Below is a small trained network, with its code and all its weights. Each question gives an input and a target symbol and asks what happens when units are switched off, that is, made to give their printed mean instead of their output.

import numpy as np


def w(rows, s, z=0):
    codes = np.array(rows[::2]) - 128.0
    scale = np.full(codes.shape[1], s)
    scale[-1] = z or s
    return codes * scale


def f(y):
    return np.maximum(y, 0)


def softmax(a):
    e = np.exp(a - a.max(-1, keepdims=True))
    return e / e.sum(-1, keepdims=True)


def log_softmax(a):
    a = a - a.max(-1, keepdims=True)
    return a - np.log(np.exp(a).sum(-1, keepdims=True))


def net(x, mask):
    ids = ['γδηθμφ'.index(c) for c in x.split()]
    T = len(ids)
    res = E[ids] + P[:T]
    r = res
    for j in range(2):
        rows = slice(2 * j, 2 * j + 2)
        q, k, v = (r @ M[0][rows].T for M in (Q, K, V))
        z = softmax(np.where(np.tri(T) > 0, q @ k.T / 2**0.5, -1e9)) @ v
        o = O[0][rows]
        res = res + np.where(mask[j], z, o[:, -1]) @ o[:, :-1]
    y = f(res @ A[0][:, :-1].T + A[0][:, -1])
    res = res + np.where(mask[2:10], y, B[0][:, -1]) @ B[0][:, :-1]
    return log_softmax(res[-1] @ U[:, :-1].T + U[:, -1])


Q, K, V, O, A, B = {}, {}, {}, {}, {}, {}
E = w([
[120,101,92],'γ',
[170,51,192],'δ',
[61,194,124],'η',
[168,248,182],'θ',
[8,246,55],'μ',
[80,151,73],'φ',
],0.014)
P = w([
[2,166,253],'0',
[77,175,193],'1',
[98,183,170],'2',
[137,146,182],'3',
[126,178,149],'4',
[113,194,140],'5',
[150,149,161],'6',
[129,195,143],'7',
[111,197,128],'8',
],0.0072)
Q[0] = w([
[151,173,119],'head 1',
[106,191,84],'head 1',
[58,128,246],'head 2',
[86,118,54],'head 2',
],0.013)
K[0] = w([
[211,196,173],'head 1',
[191,247,231],'head 1',
[110,215,200],'head 2',
[77,71,61],'head 2',
],0.012)
V[0] = w([
[106,102,117],'head 1',
[54,67,113],'head 1',
[78,10,137],'head 2',
[171,133,96],'head 2',
],0.012)
O[0] = w([
[197,157,52,89],'head 1',
[254,234,76,65],'head 1',
[214,118,137,1],'head 2',
[8,105,168,71],'head 2',
],0.0078,0.008)
A[0] = w([
[114,170,45,142],'neuron 1',
[154,160,111,152],'neuron 2',
[1,112,228,45],'neuron 3',
[151,87,151,253],'neuron 4',
[133,129,85,198],'neuron 5',
[222,54,204,118],'neuron 6',
[236,150,123,154],'neuron 7',
[68,173,140,112],'neuron 8',
],0.01,0.0057)
B[0] = w([
[210,93,76,170],'neuron 1',
[196,176,16,146],'neuron 2',
[239,99,67,253],'neuron 3',
[25,230,196,143],'neuron 4',
[98,45,190,150],'neuron 5',
[156,255,157,135],'neuron 6',
[194,2,222,141],'neuron 7',
[138,148,191,204],'neuron 8',
],0.0052,0.017)
U = w([
[86,165,151,18],'γ',
[78,194,109,2],'δ',
[214,30,92,69],'η',
[126,142,218,26],'θ',
[207,76,45,225],'μ',
[1,38,193,242],'φ',
],0.0084,0.0032)

Each question gives the input, a string of symbols that net reads in full, and the target symbol t.
The units are the heads (2 rows each of Q, K, V and O) and the neurons (one row each of A and B). Each row of codes is followed by its name. A weight is (code - 128) times the scale printed after its matrix; where a second scale follows, it is the last column's (O, A, B and U).
mask holds one flag per unit, heads first, then neurons. A switched-off unit (its flag False) gives its mean, the last column of its rows in O or B, instead of its output. The means were averaged over made-up inputs and are rounded, as every weight is.
A unit's drop is (log p(t) with every unit on - log p(t) with that unit switched off) / (log p(t) with every unit on - log p(t) with every unit switched off).
The circuit of an input: a set's keep is (log p(t) with only the set's units on - log p(t) with every unit switched off) / (log p(t) with every unit on - log p(t) with every unit switched off). Starting from all 10 units, units are removed one at a time, each time the one whose removal leaves the highest keep (on an exact tie, the one counted first), for as long as the keep stays at least 0.8.
units of the circuit, in order: the units of the circuit, biggest drop first
most important unit: the unit with the biggest drop
k most important neurons: the k neurons with the biggest drops, biggest first
heads that matter: for each layer, one digit per head in row order, 1 if its drop is at least 0.15 and else 0, layers parted by /
drop when u is switched off: that unit's drop, to one decimal
input φ φ γ θ μ δ γ η, target φ: 2 most important neurons	neuron 1; neuron 2
input φ φ μ η η μ δ, target θ: heads that matter	10
input δ δ μ θ φ η γ, target φ: units of the circuit, in order	neuron 3
input φ γ μ φ γ μ θ γ γ, target φ: units of the circuit, in order	neuron 3; neuron 2
input μ μ φ γ γ θ, target φ: heads that matter	10
input μ μ η μ φ φ δ θ φ, target φ: 2 most important neurons	neuron 1; neuron 2
input δ μ θ φ η δ, target φ: 4 most important neurons	neuron 3; neuron 1; neuron 2; neuron 4
input γ θ γ μ φ μ η φ δ, target φ: 3 most important neurons	neuron 3; neuron 1; neuron 2
input φ φ θ γ φ δ η φ μ, target φ: 2 most important neurons	neuron 2; neuron 8
input φ θ φ μ φ φ μ, target φ: drop when neuron 2 is switched off	0.2
input δ φ θ μ φ μ δ η, target φ: drop when neuron 3 is switched off	-0.5
input φ η γ φ δ, target θ: drop when neuron 3 is switched off	0.6
input φ η φ φ θ γ φ φ, target φ: drop when head 1 is switched off	0.4
input μ μ φ θ, target φ: most important unit	head 1
